Below is a small trained network, with its code and all its weights. Each question gives an input and a target symbol and asks what happens when units are switched off, that is, made to give their printed mean instead of their output.

import numpy as np


def w(rows, s, z=0):
    codes = np.array(rows[::2]) - 128.0
    scale = np.full(codes.shape[1], s)
    scale[-1] = z or s
    return codes * scale


def norm(h):
    return h / np.sqrt((h * h).mean(-1, keepdims=True) + 1e-5)


def f(y):
    return y / 2 * (1 + np.tanh(0.7978845608 * (y + 0.044715 * y**3)))


def softmax(a):
    e = np.exp(a - a.max(-1, keepdims=True))
    return e / e.sum(-1, keepdims=True)


def log_softmax(a):
    a = a - a.max(-1, keepdims=True)
    return a - np.log(np.exp(a).sum(-1, keepdims=True))


def net(x, mask):
    ids = ['ΓΞΣαβεζηλμτφψω'.index(c) for c in x.split()]
    T = len(ids)
    res = E[ids] + P[:T]
    r = norm(res)
    for j in range(2):
        rows = slice(2 * j, 2 * j + 2)
        q, k, v = (r @ M[0][rows].T for M in (Q, K, V))
        z = softmax(np.where(np.tri(T) > 0, q @ k.T / 2**0.5, -1e9)) @ v
        o = O[0][rows]
        res = res + np.where(mask[j], z, o[:, -1]) @ o[:, :-1]
    y = f(norm(res) @ A[0][:, :-1].T + A[0][:, -1])
    res = res + np.where(mask[2:10], y, B[0][:, -1]) @ B[0][:, :-1]
    return log_softmax(norm(res)[-1] @ U[:, :-1].T + U[:, -1])


Q, K, V, O, A, B = {}, {}, {}, {}, {}, {}
E = w([
[136,149,107,156],'Γ',
[158,99,159,148],'Ξ',
[83,99,177,71],'Σ',
[131,93,106,141],'α',
[123,64,193,142],'β',
[136,107,105,135],'ε',
[149,47,93,144],'ζ',
[148,114,135,140],'η',
[138,205,128,162],'λ',
[95,109,122,92],'μ',
[103,113,141,95],'τ',
[136,172,72,153],'φ',
[7,84,115,129],'ψ',
[121,217,185,132],'ω',
],0.02)
P = w([
[2,227,129,128],'0',
[117,59,42,45],'1',
[159,159,115,122],'2',
[23,139,124,168],'3',
[118,78,52,42],'4',
[157,165,119,119],'5',
[54,100,139,175],'6',
[113,89,56,33],'7',
[240,141,222,232],'8',
[65,78,148,178],'9',
],0.01)
Q[0] = w([
[96,104,114,254],'head 0',
[66,87,138,99],'head 0',
[114,156,188,53],'head 1',
[185,99,163,110],'head 1',
],0.0087)
K[0] = w([
[100,163,183,219],'head 0',
[89,33,156,119],'head 0',
[246,77,87,109],'head 1',
[247,73,109,254],'head 1',
],0.0076)
V[0] = w([
[201,126,56,28],'head 0',
[2,115,93,184],'head 0',
[133,161,141,22],'head 1',
[126,164,101,141],'head 1',
],0.0086)
O[0] = w([
[250,118,224,188,74],'head 0',
[123,253,206,111,253],'head 0',
[120,131,188,68,102],'head 1',
[19,109,135,3,110],'head 1',
],0.0044,0.0052)
A[0] = w([
[110,108,49,56,195],'neuron 0',
[109,121,169,21,115],'neuron 1',
[103,181,96,89,137],'neuron 2',
[98,93,145,113,112],'neuron 3',
[25,246,106,117,251],'neuron 4',
[142,103,206,60,115],'neuron 5',
[152,167,132,97,131],'neuron 6',
[166,130,124,225,193],'neuron 7',
],0.012,0.0023)
B[0] = w([
[104,223,148,125,199],'neuron 0',
[170,177,104,254,175],'neuron 1',
[166,65,172,102,157],'neuron 2',
[61,99,102,136,160],'neuron 3',
[104,88,193,99,254],'neuron 4',
[176,140,79,168,174],'neuron 5',
[230,8,79,163,128],'neuron 6',
[122,181,202,194,174],'neuron 7',
],0.0076)
U = w([
[5,143,185,119,168],'Γ',
[42,141,108,155,252],'Ξ',
[88,53,93,192,196],'Σ',
[129,155,116,162,59],'α',
[124,163,93,188,130],'β',
[184,129,96,122,47],'ε',
[155,153,135,185,129],'ζ',
[122,155,102,131,67],'η',
[137,74,40,100,186],'λ',
[147,138,110,83,97],'μ',
[185,76,106,129,63],'τ',
[164,116,146,125,65],'φ',
[144,150,124,97,96],'ψ',
[157,94,135,90,56],'ω',
],0.013,0.0044)

Each question gives the input, a string of symbols that net reads in full, and the target symbol t.
The units are the heads (2 rows each of Q, K, V and O) and the neurons (one row each of A and B). Each row of codes is followed by its name. A weight is (code - 128) times the scale printed after its matrix; where a second scale follows, it is the last column's (O, A, B and U).
mask holds one flag per unit, heads first, then neurons. A switched-off unit (its flag False) gives its mean, the last column of its rows in O or B, instead of its output. The means were averaged over made-up inputs and are rounded, as every weight is.
A unit's drop is (log p(t) with every unit on - log p(t) with that unit switched off) / (log p(t) with every unit on - log p(t) with every unit switched off).
The circuit of an input: a set's keep is (log p(t) with only the set's units on - log p(t) with every unit switched off) / (log p(t) with every unit on - log p(t) with every unit switched off). Starting from all 10 units, units are removed one at a time, each time the one whose removal leaves the highest keep (on an exact tie, the one counted first), for as long as the keep stays at least 0.8.
units of the circuit, in order: the units of the circuit, biggest drop first
top k neurons: the k neurons with the biggest drops, biggest first
heads that matter: for each layer, one digit per head in row order, 1 if its drop is at least 0.15 and else 0, layers parted by /
drop when u is switched off: that unit's drop, to one decimal
input ζ Σ Σ η φ Ξ α, target Γ: units of the circuit, in order : head 0; neuron 4
input ζ ψ ζ, target ζ: units of the circuit, in order : neuron 7; head 0
input β Σ Ξ ζ α λ β ζ ψ ε, target Γ: units of the circuit, in order : head 0; neuron 4
input λ μ ζ, target λ: units of the circuit, in order : head 1; neuron 1; neuron 4
input β ζ ω β Γ ω ζ, target Ξ: heads that matter : 10
input α Ξ β β β, target Σ: heads that matter : 00
input ζ β β φ ζ α λ, target Γ: units of the circuit, in order : neuron 4; neuron 1
input ψ η β τ Γ ζ Σ α ζ φ, target Γ: units of the circuit, in order : neuron 4; neuron 1
input φ Σ τ ζ, target Γ: heads that matter : 01
input Γ Γ Σ ζ, target Γ: heads that matter : 11
input α μ β Γ, target Γ: top neuron : neuron 4
input β η β β β, target Σ: drop when head 0 is switched off : 0.1
input λ ζ Γ φ, target Γ: drop when head 1 is switched off : 0.0
